Below are the code and all the weights of a small trained network. Each question names an input and a target symbol and asks about switching units off, where a switched-off unit gives its printed mean instead of its output.

import numpy as np


def w(rows, s, z=0):
    codes = np.array(rows[::2]) - 128.0
    scale = np.full(codes.shape[1], s)
    scale[-1] = z or s
    return codes * scale


def f(y):
    return y / 2 * (1 + np.tanh(0.7978845608 * (y + 0.044715 * y**3)))


def softmax(a):
    e = np.exp(a - a.max(-1, keepdims=True))
    return e / e.sum(-1, keepdims=True)


def log_softmax(a):
    a = a - a.max(-1, keepdims=True)
    return a - np.log(np.exp(a).sum(-1, keepdims=True))


def net(x, mask):
    ids = ['βγδεζθλμψω'.index(c) for c in x.split()]
    T = len(ids)
    res = E[ids] + P[:T]
    u = 0
    for l in range(3):
        r = res
        for j in range(2):
            rows = slice(2 * j, 2 * j + 2)
            q, k, v = (r @ M[l][rows].T for M in (Q, K, V))
            z = softmax(np.where(np.tri(T) > 0, q @ k.T / 2**0.5, -1e9)) @ v
            o = O[l][rows]
            res = res + np.where(mask[u + j], z, o[:, -1]) @ o[:, :-1]
        u += 2
        y = f(res @ A[l][:, :-1].T + A[l][:, -1])
        res = res + np.where(mask[u : u + 4], y, B[l][:, -1]) @ B[l][:, :-1]
        u += 4
    return log_softmax(res[-1] @ U[:, :-1].T + U[:, -1])


Q, K, V, O, A, B = {}, {}, {}, {}, {}, {}
E = w([
[103,146,109,136],'β',
[170,26,83,92],'γ',
[155,108,59,132],'δ',
[144,77,55,95],'ε',
[82,134,2,82],'ζ',
[139,152,159,198],'θ',
[180,92,175,199],'λ',
[127,179,134,177],'μ',
[159,95,106,146],'ψ',
[43,179,53,115],'ω',
],0.007)
P = w([
[133,145,142,116],'0',
[142,57,2,140],'1',
[140,67,16,159],'2',
[124,50,98,148],'3',
[122,46,84,160],'4',
[129,60,84,171],'5',
[124,56,93,177],'6',
[130,70,85,183],'7',
[140,65,79,190],'8',
[139,69,76,188],'9',
[143,81,84,198],'10',
[140,97,88,201],'11',
[144,75,57,182],'12',
[152,68,72,190],'13',
],0.0073)
Q[0] = w([
[139,64,1,188],'L0H0',
[118,187,219,80],'L0H0',
[128,128,127,128],'L0H1',
[128,128,127,129],'L0H1',
],0.0077)
K[0] = w([
[128,253,253,120],'L0H0',
[125,25,29,143],'L0H0',
[128,129,130,128],'L0H1',
[128,131,129,128],'L0H1',
],0.0048)
V[0] = w([
[207,2,76,81],'L0H0',
[181,159,239,241],'L0H0',
[223,52,128,234],'L0H1',
[132,137,70,218],'L0H1',
],0.0054)
O[0] = w([
[254,89,100,29,207],'L0H0',
[81,38,205,240,112],'L0H0',
[175,7,97,178,254],'L0H1',
[122,103,48,183,222],'L0H1',
],0.0057,0.0031)
A[0] = w([
[85,35,112,249,252],'L0N0',
[40,128,204,254,190],'L0N1',
[95,138,135,166,134],'L0N2',
[143,170,119,65,133],'L0N3',
],0.0038,0.0032)
B[0] = w([
[124,11,66,205,254],'L0N0',
[17,75,153,253,137],'L0N1',
[98,127,130,157,127],'L0N2',
[147,176,133,68,116],'L0N3',
],0.0037,0.0058)
Q[1] = w([
[166,37,27,174],'L1H0',
[179,20,2,185],'L1H0',
[128,127,127,128],'L1H1',
[128,128,129,128],'L1H1',
],0.0062)
K[1] = w([
[126,187,248,67],'L1H0',
[127,190,255,64],'L1H0',
[128,129,128,128],'L1H1',
[128,127,128,128],'L1H1',
],0.007)
V[1] = w([
[161,188,60,23],'L1H0',
[214,2,144,155],'L1H0',
[155,127,110,78],'L1H1',
[60,139,146,187],'L1H1',
],0.0071)
O[1] = w([
[215,235,68,162,2],'L1H0',
[194,15,131,1,252],'L1H0',
[177,175,134,121,115],'L1H1',
[49,81,119,163,97],'L1H1',
],0.006,0.0024)
A[1] = w([
[202,147,86,152,129],'L1N0',
[160,223,61,226,142],'L1N1',
[173,167,80,87,107],'L1N2',
[254,86,181,223,254],'L1N3',
],0.0054,0.008)
B[1] = w([
[168,198,162,86,149],'L1N0',
[156,253,182,184,153],'L1N1',
[200,152,187,122,128],'L1N2',
[84,167,7,30,249],'L1N3',
],0.0049,0.012)
Q[2] = w([
[164,105,1,105],'L2H0',
[125,138,148,137],'L2H0',
[128,128,125,128],'L2H1',
[127,127,127,128],'L2H1',
],0.0081)
K[2] = w([
[163,165,254,2],'L2H0',
[109,105,106,143],'L2H0',
[128,129,128,127],'L2H1',
[128,129,128,128],'L2H1',
],0.006)
V[2] = w([
[57,159,163,253],'L2H0',
[86,13,135,118],'L2H0',
[167,225,115,154],'L2H1',
[88,191,150,211],'L2H1',
],0.0064)
O[2] = w([
[3,113,132,252,11],'L2H0',
[90,26,237,26,200],'L2H0',
[160,203,43,198,45],'L2H1',
[63,140,77,239,2],'L2H1',
],0.0045,0.0053)
A[2] = w([
[175,201,87,125,90],'L2N0',
[118,112,112,140,253],'L2N1',
[183,25,166,3,168],'L2N2',
[213,233,60,129,53],'L2N3',
],0.0062,0.0034)
B[2] = w([
[144,67,202,154,163],'L2N0',
[57,148,61,77,146],'L2N1',
[52,254,192,162,254],'L2N2',
[153,43,245,172,185],'L2N3',
],0.0053,0.022)
U = w([
[99,255,39,71,216],'β',
[122,173,203,116,19],'γ',
[184,20,136,125,91],'δ',
[176,144,162,103,59],'ε',
[142,147,179,169,19],'ζ',
[96,34,105,138,145],'θ',
[103,65,159,135,157],'λ',
[98,87,23,120,192],'μ',
[138,145,93,99,253],'ψ',
[85,201,101,158,96],'ω',
],0.0055,0.0039)

Each question gives the input, a string of symbols that net reads in full, and the target symbol t.
The units are the heads (2 rows each of Q, K, V and O) and the neurons (one row each of A and B). Each row of codes is followed by its name. A weight is (code - 128) times the scale printed after its matrix; where a second scale follows, it is the last column's (O, A, B and U).
mask holds one flag per unit, layer by layer, with each layer's heads first. A switched-off unit (its flag False) gives its mean, the last column of its rows in O or B, instead of its output. The means were averaged over made-up inputs and are rounded, as every weight is.
A unit's drop is (log p(t) with every unit on - log p(t) with that unit switched off) / (log p(t) with every unit on - log p(t) with every unit switched off).
most important unit: the unit with the biggest drop
top k neurons: the k neurons with the biggest drops, biggest first
k most important neurons of layer l: the k neurons of layer l with the biggest drops, biggest first
which heads matter: for each layer, one digit per head in row order, 1 if its drop is at least 0.15 and else 0, layers parted by /
input θ μ λ ζ, target λ: most important unit => L0H0
input ψ ε ψ θ, target β: which heads matter => 00 / 00 / 00
input ω λ ψ λ ε λ ψ β ε δ β, target ω: which heads matter => 11 / 10 / 11
input ε β μ λ ψ ω δ ε ε λ γ, target δ: which heads matter => 11 / 11 / 11
input ε ε θ θ ψ ω γ ω ψ θ, target δ: top 2 neurons => [L2N2, L2N3]
input ζ λ λ δ ψ μ, target ζ: top 4 neurons => [L2N3, L1N1, L0N0, L2N0]
input ω ω λ δ ω ψ ψ λ ε ω λ ψ μ ζ, target ω: which heads matter => 11 / 10 / 11
input ζ γ δ ζ λ λ ψ θ γ ψ μ λ λ ψ, target ζ: which heads matter => 11 / 10 / 11
input ε ε ψ ε ψ γ λ, target δ: 3 most important neurons of layer 2 => [L2N3, L2N2, L2N0]
input ζ γ μ θ ε δ ω λ ζ ζ β, target ζ: top 2 neurons => [L2N3, L0N0]
input ζ ζ λ ε λ ψ, target ζ: top 3 neurons => [L2N3, L1N1, L0N0]
input ψ ψ ω λ ζ θ β ζ β, target β: top 3 neurons => [L2N3, L2N0, L2N2]
input ε ε ψ ψ θ ψ ψ ε θ ψ ψ λ ζ β, target δ: 3 most important neurons of layer 0 => [L0N0, L0N1, L0N3]
input λ γ ζ θ ψ γ ε θ, target γ: most important unit => L2N2
input β ζ ζ λ ζ γ λ λ ψ λ ε θ ψ λ, target μ: top 2 neurons => [L2N2, L0N0]
input ε θ μ ζ ε ψ λ β λ, target δ: top 3 neurons => [L2N2, L2N3, L0N0]
input λ δ ψ δ λ, target γ: which heads matter => 10 / 10 / 11
input ε δ δ, target δ: top 4 neurons => [L2N3, L2N2, L2N0, L0N0]
input β θ ψ γ δ γ, target μ: top 3 neurons => [L2N2, L0N0, L2N3]
input ψ ω λ, target β: most important unit => L2N3
input λ ζ ε δ γ ω, target γ: top 2 neurons => [L2N2, L1N3]
input γ θ ψ, target ε: which heads matter => 10 / 11 / 10
input ε γ δ ζ ψ, target δ: 2 most important neurons of layer 2 => [L2N3, L2N2]
input ω θ λ, target ω: top 2 neurons => [L1N1, L0N0]
input ψ ψ ω ε ω γ ζ ε ψ ε ψ μ ψ, target β: 2 most important neurons of layer 1 => [L1N1, L1N3]
input β ψ λ, target μ: which heads matter => 11 / 10 / 00
input ε μ γ ψ ω μ, target δ: most important unit => L1H0
input ω λ θ, target ω: top 2 neurons => [L1N1, L0N0]
input ε β θ ψ λ ω θ δ λ δ ζ μ ψ, target δ: top 2 neurons => [L2N2, L2N3]
